Below are the code and all the weights of a small trained network. Each question names an input and a target symbol and asks about switching units off, where a switched-off unit gives its printed mean instead of its output.

import numpy as np


def w(rows, s, z=0):
    codes = np.array(rows[::2]) - 128.0
    scale = np.full(codes.shape[1], s)
    scale[-1] = z or s
    return codes * scale


def norm(h):
    return h / np.sqrt((h * h).mean(-1, keepdims=True) + 1e-5)


def f(y):
    return y / 2 * (1 + np.tanh(0.7978845608 * (y + 0.044715 * y**3)))


def softmax(a):
    e = np.exp(a - a.max(-1, keepdims=True))
    return e / e.sum(-1, keepdims=True)


def log_softmax(a):
    a = a - a.max(-1, keepdims=True)
    return a - np.log(np.exp(a).sum(-1, keepdims=True))


def net(x, mask):
    ids = ['βγζλμστ'.index(c) for c in x.split()]
    T = len(ids)
    res = E[ids] + P[:T]
    r = norm(res)
    for j in range(2):
        rows = slice(3 * j, 3 * j + 3)
        q, k, v = (r @ M[0][rows].T for M in (Q, K, V))
        z = softmax(np.where(np.tri(T) > 0, q @ k.T / 3**0.5, -1e9)) @ v
        o = O[0][rows]
        res = res + np.where(mask[j], z, o[:, -1]) @ o[:, :-1]
    y = f(norm(res) @ A[0][:, :-1].T + A[0][:, -1])
    res = res + np.where(mask[2:26], y, B[0][:, -1]) @ B[0][:, :-1]
    return log_softmax(norm(res)[-1] @ U[:, :-1].T + U[:, -1])


Q, K, V, O, A, B = {}, {}, {}, {}, {}, {}
E = w([
[146,153,105,33],'β',
[254,112,40,196],'γ',
[120,251,39,31],'ζ',
[110,208,30,142],'λ',
[216,71,115,199],'μ',
[28,218,154,125],'σ',
[103,163,48,251],'τ',
],0.012)
P = w([
[209,217,214,161],'0',
[212,243,244,146],'1',
[140,127,164,157],'2',
[108,95,120,108],'3',
[128,170,198,143],'4',
[130,101,167,140],'5',
[104,99,109,112],'6',
],0.011)
Q[0] = w([
[22,9,96,87],'H0',
[165,33,42,167],'H0',
[123,199,143,110],'H0',
[149,74,164,208],'H1',
[102,41,26,75],'H1',
[138,50,164,114],'H1',
],0.013)
K[0] = w([
[216,160,233,65],'H0',
[63,158,152,42],'H0',
[153,102,105,161],'H0',
[158,59,151,180],'H1',
[191,116,161,20],'H1',
[252,126,102,134],'H1',
],0.015)
V[0] = w([
[193,200,158,3],'H0',
[119,189,45,93],'H0',
[230,176,8,172],'H0',
[199,153,253,2],'H1',
[100,137,222,173],'H1',
[57,160,156,151],'H1',
],0.007)
O[0] = w([
[16,60,33,133,186],'H0',
[159,187,2,180,183],'H0',
[161,122,72,200,253],'H0',
[116,7,135,34,157],'H1',
[51,131,181,170,125],'H1',
[32,145,104,89,137],'H1',
],0.006,0.0074)
A[0] = w([
[3,152,158,100,67],'N0',
[156,140,76,131,56],'N1',
[136,157,83,154,25],'N2',
[115,149,107,123,76],'N3',
[101,122,89,79,140],'N4',
[118,184,131,94,140],'N5',
[118,186,118,38,148],'N6',
[44,156,134,104,65],'N7',
[149,96,116,146,148],'N8',
[152,144,87,140,77],'N9',
[99,166,118,162,150],'N10',
[115,8,94,95,18],'N11',
[193,95,146,156,146],'N12',
[63,167,183,92,118],'N13',
[134,114,181,109,2],'N14',
[166,128,94,148,151],'N15',
[108,153,112,142,69],'N16',
[84,76,201,148,96],'N17',
[143,113,104,55,114],'N18',
[147,52,156,112,96],'N19',
[188,127,113,70,134],'N20',
[66,155,151,131,159],'N21',
[121,221,142,175,177],'N22',
[82,120,104,199,130],'N23',
],0.016,0.0051)
B[0] = w([
[99,129,111,3,162],'N0',
[133,159,114,124,177],'N1',
[138,148,109,105,170],'N2',
[131,133,97,132,139],'N3',
[109,92,160,160,182],'N4',
[140,111,116,158,173],'N5',
[141,93,121,154,209],'N6',
[130,130,84,91,149],'N7',
[130,123,149,111,152],'N8',
[117,153,108,101,175],'N9',
[134,104,137,87,192],'N10',
[53,149,191,107,173],'N11',
[128,96,110,88,165],'N12',
[138,93,122,107,149],'N13',
[136,140,108,123,120],'N14',
[88,133,116,115,202],'N15',
[138,133,107,115,142],'N16',
[137,136,32,95,127],'N17',
[112,126,117,151,177],'N18',
[113,102,156,105,139],'N19',
[99,138,102,141,185],'N20',
[183,102,119,104,153],'N21',
[108,112,185,106,255],'N22',
[168,124,166,132,195],'N23',
],0.013,0.0091)
U = w([
[13,110,170,144,128],'β',
[204,120,110,125,71],'γ',
[87,118,59,187,183],'ζ',
[106,233,133,92,78],'λ',
[200,36,170,155,154],'μ',
[123,98,134,2,40],'σ',
[149,155,217,187,252],'τ',
],0.0096,0.0029)

Each question gives the input, a string of symbols that net reads in full, and the target symbol t.
The units are the heads (3 rows each of Q, K, V and O) and the neurons (one row each of A and B). Each row of codes is followed by its name. A weight is (code - 128) times the scale printed after its matrix; where a second scale follows, it is the last column's (O, A, B and U).
mask holds one flag per unit, heads first, then neurons. A switched-off unit (its flag False) gives its mean, the last column of its rows in O or B, instead of its output. The means were averaged over made-up inputs and are rounded, as every weight is.
A unit's drop is (log p(t) with every unit on - log p(t) with that unit switched off) / (log p(t) with every unit on - log p(t) with every unit switched off).
The circuit of an input: a set's keep is (log p(t) with only the set's units on - log p(t) with every unit switched off) / (log p(t) with every unit on - log p(t) with every unit switched off). Starting from the 12 units with the biggest drops (on a tie, the unit counted first), units are removed one at a time, each time the one whose removal leaves the highest keep (on an exact tie, the one counted first), for as long as the keep stays at least 0.8.
units of the circuit, in order: the units of the circuit, biggest drop first
unit that matters most: the unit with the biggest drop
top k neurons: the k neurons with the biggest drops, biggest first
which heads matter: for each layer, one digit per head in row order, 1 if its drop is at least 0.15 and else 0, layers parted by /
drop of u: that unit's drop, to one decimal
input λ λ τ γ ζ, target τ: top 2 neurons : N0; N22
input λ μ β λ τ, target τ: which heads matter : 00
input σ β β γ, target β: units of the circuit, in order : N11; H0
input ζ ζ γ μ β, target μ: which heads matter : 10
input μ μ σ τ γ τ γ, target σ: which heads matter : 11
input β γ τ β μ, target τ: units of the circuit, in order : H1
input ζ γ τ μ, target ζ: units of the circuit, in order : H0; N22
input γ σ β σ τ τ, target τ: units of the circuit, in order : H1; N23
input β τ σ τ, target σ: top 2 neurons : N0; N23
input τ ζ β ζ β, target ζ: which heads matter : 01
input τ β β σ λ, target σ: which heads matter : 01
input σ μ λ λ β, target λ: which heads matter : 11
input γ μ β λ β, target λ: which heads matter : 01
input β τ τ τ β, target τ: which heads matter : 10
input σ β τ γ σ, target τ: which heads matter : 11
input β β σ σ γ, target σ: unit that matters most : N12
input ζ ζ λ σ γ γ τ, target σ: top 2 neurons : N10; N23
input σ λ γ μ, target σ: top 4 neurons : N12; N4; N6; N15
input μ β τ τ ζ ζ μ, target ζ: top 2 neurons : N22; N0
input λ ζ τ ζ γ, target τ: which heads matter : 01
input γ ζ ζ σ λ, target σ: which heads matter : 01
input σ γ β σ, target σ: top neuron : N0
input ζ β σ μ, target σ: top 2 neurons : N12; N4
input μ β ζ τ γ, target τ: drop of H1 : 0.4
input σ γ ζ γ β, target ζ: drop of N20 : 0.2
input λ β τ ζ λ, target τ: drop of H0 : 0.4
